Here is a tiny trained network, its code and every weight. The questions are about switching its units off for an input and a class, where a switched-off unit gives its printed mean instead of its output.

import numpy as np


def w(rows, s, z=0):
    codes = np.array(rows[::2]) - 128.0
    scale = np.full(codes.shape[1], s)
    scale[-1] = z or s
    return codes * scale


def f(y):
    return np.maximum(y, 0)


def log_softmax(a):
    a = a - a.max(-1, keepdims=True)
    return a - np.log(np.exp(a).sum(-1, keepdims=True))


def net(x, mask):
    res = np.array(x, float).reshape(1, 3) / 4 @ E
    y = f(res @ A[0][:, :-1].T + A[0][:, -1])
    res = res + np.where(mask, y, B[0][:, -1]) @ B[0][:, :-1]
    return log_softmax(res[-1] @ U[:, :-1].T + U[:, -1])


A, B = {}, {}
E = w([
[152,184,254,154,41,100,76,106],'x0',
[70,184,100,61,62,105,168,198],'x1',
[139,237,112,189,140,233,114,200],'x2',
],0.0099)
A[0] = w([
[157,63,108,100,98,77,112,79,145],'N0',
[121,134,201,106,93,131,71,132,5],'N1',
[148,115,64,111,206,130,144,144,69],'N2',
[90,165,111,34,64,117,174,154,40],'N3',
[116,67,154,54,133,28,140,129,132],'N4',
[177,114,124,188,158,133,138,68,58],'N5',
[124,92,84,109,200,135,188,166,61],'N6',
[221,87,122,194,198,129,80,82,59],'N7',
[113,169,90,78,51,66,178,216,17],'N8',
[137,137,237,176,20,106,74,132,93],'N9',
[63,174,128,73,110,80,158,187,12],'N10',
[170,182,200,173,42,72,83,103,104],'N11',
[130,56,159,67,143,2,150,73,169],'N12',
[120,184,125,178,148,214,141,168,156],'N13',
[163,92,166,184,196,129,83,105,61],'N14',
[85,59,36,123,180,174,171,150,83],'N15',
[162,219,118,185,146,194,117,174,162],'N16',
[191,61,144,166,187,156,54,106,19],'N17',
[149,186,109,186,150,208,81,206,154],'N18',
],0.0084,0.0016)
B[0] = w([
[184,63,165,151,134,99,188,148,202],'N0',
[119,156,78,70,133,111,105,66,172],'N1',
[105,146,89,95,207,139,118,49,202],'N2',
[67,159,153,219,52,206,79,185,204],'N3',
[156,35,154,169,115,96,205,170,223],'N4',
[103,160,167,166,88,191,53,225,177],'N5',
[47,156,67,44,189,86,125,22,210],'N6',
[66,148,133,193,65,199,29,189,212],'N7',
[79,179,150,193,86,202,72,235,215],'N8',
[109,184,2,58,185,79,97,29,229],'N9',
[76,145,146,209,48,205,45,204,195],'N10',
[94,171,34,47,197,50,99,17,222],'N11',
[208,17,193,198,147,50,206,170,254],'N12',
[215,47,171,139,89,46,217,135,228],'N13',
[37,165,135,195,44,178,53,194,190],'N14',
[113,215,44,37,178,92,115,16,243],'N15',
[216,72,159,148,141,72,199,124,241],'N16',
[111,170,149,175,112,221,62,165,199],'N17',
[223,80,191,149,133,61,209,131,246],'N18',
],0.0063,0.01)
U = w([
[248,71,200,151,135,55,241,154,254],'0',
[75,167,39,12,180,82,98,45,90],'1',
[50,150,163,188,81,212,44,220,38],'2',
],0.011,0.00099)

Each question gives the input, the list of numbers given to net, and the class t.
The units are the neurons (one row each of A and B). Each row of codes is followed by its name. A weight is (code - 128) times the scale printed after its matrix; where a second scale follows, it is the last column's (A, B and U).
mask holds one flag per neuron, in row order. A switched-off neuron (its flag False) gives its mean, the last column of its row in B, instead of its output. The means were averaged over made-up inputs and are rounded, as every weight is.
A unit's drop is (log p(t) with every unit on - log p(t) with that unit switched off) / (log p(t) with every unit on - log p(t) with every unit switched off).
top k neurons: the k neurons with the biggest drops, biggest first
drop when u is switched off: that unit's drop, to one decimal
input [-7,8,0], class 2: top 3 neurons	N8, N3, N10
input [6,-4,6], class 0: top 3 neurons	N18, N16, N13
input [7,0,4], class 1: top neuron	N9
input [5,0,4], class 1: top 3 neurons	N9, N11, N12
input [6,-6,-2], class 1: top 2 neurons	N11, N9
input [6,6,5], class 1: top 2 neurons	N9, N11
input [-3,7,7], class 0: top 4 neurons	N18, N13, N16, N7
input [6,3,-4], class 1: top 2 neurons	N9, N11
input [3,-3,0], class 1: drop when N3 is switched off	0.2
input [6,-7,-6], class 2: drop when N7 is switched off	0.7
